Below are the code and all the weights of a small trained network. Each question names an input and a class and asks about switching units off, where a switched-off unit gives its printed mean instead of its output.

import numpy as np


def w(rows, s, z=0):
    codes = np.array(rows[::2]) - 128.0
    scale = np.full(codes.shape[1], s)
    scale[-1] = z or s
    return codes * scale


def norm(h):
    return h / np.sqrt((h * h).mean(-1, keepdims=True) + 1e-5)


def f(y):
    return y / 2 * (1 + np.tanh(0.7978845608 * (y + 0.044715 * y**3)))


def log_softmax(a):
    a = a - a.max(-1, keepdims=True)
    return a - np.log(np.exp(a).sum(-1, keepdims=True))


def net(x, mask):
    res = np.array(x, float).reshape(1, 5) / 4 @ E
    u = 0
    for l in range(2):
        y = f(norm(res) @ A[l][:, :-1].T + A[l][:, -1])
        res = res + np.where(mask[u : u + 14], y, B[l][:, -1]) @ B[l][:, :-1]
        u += 14
    return log_softmax(norm(res)[-1] @ U[:, :-1].T + U[:, -1])


A, B = {}, {}
E = w([
[174,144,165,134,207,62],'x0',
[89,38,56,145,135,183],'x1',
[35,133,181,118,159,100],'x2',
[82,135,85,174,159,110],'x3',
[154,204,128,253,125,162],'x4',
],0.0028)
A[0] = w([
[90,185,203,75,181,19,62],'L0N1',
[84,203,195,198,193,94,45],'L0N2',
[105,210,143,200,169,60,28],'L0N3',
[188,201,176,191,54,181,46],'L0N4',
[96,142,206,121,187,144,103],'L0N5',
[97,49,75,100,174,116,44],'L0N6',
[50,66,152,96,36,201,128],'L0N7',
[48,53,36,133,145,174,58],'L0N8',
[191,64,153,22,118,170,55],'L0N9',
[164,192,231,72,139,64,65],'L0N10',
[201,52,144,42,175,180,47],'L0N11',
[141,118,201,1,129,38,119],'L0N12',
[66,20,128,5,113,130,2],'L0N13',
[219,192,156,147,116,93,66],'L0N14',
],0.0047,0.0045)
B[0] = w([
[67,68,232,88,235,94,193],'L0N1',
[78,141,104,108,65,51,155],'L0N2',
[118,86,99,173,57,30,138],'L0N3',
[195,150,206,208,67,253,152],'L0N4',
[87,168,140,120,137,143,137],'L0N5',
[116,88,170,154,67,166,135],'L0N6',
[102,183,71,80,181,104,208],'L0N7',
[37,32,125,161,125,224,184],'L0N8',
[139,82,123,139,43,18,154],'L0N9',
[85,40,147,148,143,204,186],'L0N10',
[153,62,151,175,22,86,140],'L0N11',
[169,80,183,64,152,155,254],'L0N12',
[197,192,100,236,98,138,185],'L0N13',
[96,135,76,160,132,168,150],'L0N14',
],0.0048,0.0028)
A[1] = w([
[55,52,59,154,126,201,10],'L1N1',
[136,99,39,49,118,242,163],'L1N2',
[212,37,120,79,31,51,3],'L1N3',
[193,73,79,145,16,229,40],'L1N4',
[224,166,43,162,182,138,18],'L1N5',
[208,37,141,74,3,51,18],'L1N6',
[25,179,85,38,79,139,88],'L1N7',
[191,195,197,204,38,221,39],'L1N8',
[52,50,55,162,115,200,12],'L1N9',
[160,183,50,186,116,126,40],'L1N10',
[166,147,138,131,143,222,72],'L1N11',
[115,162,56,160,65,123,102],'L1N12',
[52,68,106,174,146,48,105],'L1N13',
[162,174,29,16,49,124,42],'L1N14',
],0.0056,0.0052)
B[1] = w([
[54,29,187,206,100,189,170],'L1N1',
[132,123,103,171,60,115,254],'L1N2',
[159,131,93,90,45,34,164],'L1N3',
[88,180,191,105,176,104,187],'L1N4',
[191,74,79,189,227,111,120],'L1N5',
[151,120,36,129,46,23,178],'L1N6',
[180,171,77,92,195,197,149],'L1N7',
[237,218,254,71,22,219,184],'L1N8',
[64,25,158,167,91,196,177],'L1N9',
[194,42,152,84,197,151,129],'L1N10',
[146,154,169,156,147,89,129],'L1N11',
[119,88,186,71,182,152,149],'L1N12',
[161,168,134,168,42,132,175],'L1N13',
[189,69,105,35,145,205,126],'L1N14',
],0.0065,0.0034)
U = w([
[16,11,91,226,45,228,214],'0',
[79,38,248,13,234,75,168],'1',
[243,234,225,157,42,228,148],'2',
[25,229,54,86,194,195,4],'3',
[40,231,158,237,94,10,48],'4',
[207,49,31,58,7,13,178],'5',
[236,79,52,219,240,117,66],'6',
[184,100,14,22,134,233,78],'7',
],0.013,0.0041)

Each question gives the input, the list of numbers given to net, and the class t.
The units are the neurons (one row each of A and B). Each row of codes is followed by its name. A weight is (code - 128) times the scale printed after its matrix; where a second scale follows, it is the last column's (A, B and U).
mask holds one flag per neuron, layer by layer. A switched-off neuron (its flag False) gives its mean, the last column of its row in B, instead of its output. The means were averaged over made-up inputs and are rounded, as every weight is.
A unit's drop is (log p(t) with every unit on - log p(t) with that unit switched off) / (log p(t) with every unit on - log p(t) with every unit switched off).
The circuit of an input: a set's keep is (log p(t) with only the set's units on - log p(t) with every unit switched off) / (log p(t) with every unit on - log p(t) with every unit switched off). Starting from the 12 units with the biggest drops (on a tie, the unit counted first), units are removed one at a time, each time the one whose removal leaves the highest keep (on an exact tie, the one counted first), for as long as the keep stays at least 0.8.
circuit, biggest first: the units of the circuit, biggest drop first
unit that matters most: the unit with the biggest drop
top k neurons: the k neurons with the biggest drops, biggest first
k most important neurons of layer l: the k neurons of layer l with the biggest drops, biggest first
drop when u is switched off: that unit's drop, to one decimal
input [7,-2,-7,6,8], class 6: unit that matters most => L1N5
input [-1,0,3,6,-7], class 0: top 3 neurons => [L0N8; L0N13; L0N6]
input [-5,0,8,-6,-7], class 5: top 2 neurons => [L0N9; L0N12]
input [-8,3,-8,-8,1], class 5: circuit, biggest first => [L0N9; L1N6]
input [8,-2,7,-8,8], class 4: top 2 neurons => [L0N2; L0N3]
input [5,-3,4,7,-1], class 1: top 4 neurons => [L0N1; L1N2; L0N13; L1N6]
input [5,7,-1,-5,5], class 6: 3 most important neurons of layer 1 => [L1N5; L1N13; L1N10]
input [-7,-1,-6,3,-6], class 7: top 4 neurons => [L0N7; L1N14; L1N7; L0N12]
input [-3,7,1,-5,8], class 2: top 2 neurons => [L0N4; L1N8]
input [-6,2,8,-6,-8], class 5: 4 most important neurons of layer 0 => [L0N9; L0N12; L0N11; L0N14]
input [-7,-8,4,-2,-3], class 1: top 2 neurons => [L0N12; L0N1]
input [4,-5,-7,3,0], class 6: top 2 neurons => [L1N5; L0N6]
input [-4,-4,-6,8,-3], class 7: 2 most important neurons of layer 0 => [L0N10; L0N13]
input [5,7,-2,-7,3], class 5: unit that matters most => L0N11
input [5,-5,5,-3,6], class 4: 3 most important neurons of layer 0 => [L0N2; L0N3; L0N1]
input [-2,-4,6,3,-1], class 1: drop when L0N1 is switched off => 0.8
input [3,-2,-3,7,4], class 6: drop when L1N10 is switched off => 0.3
input [1,3,6,4,5], class 4: drop when L0N10 is switched off => 0.4
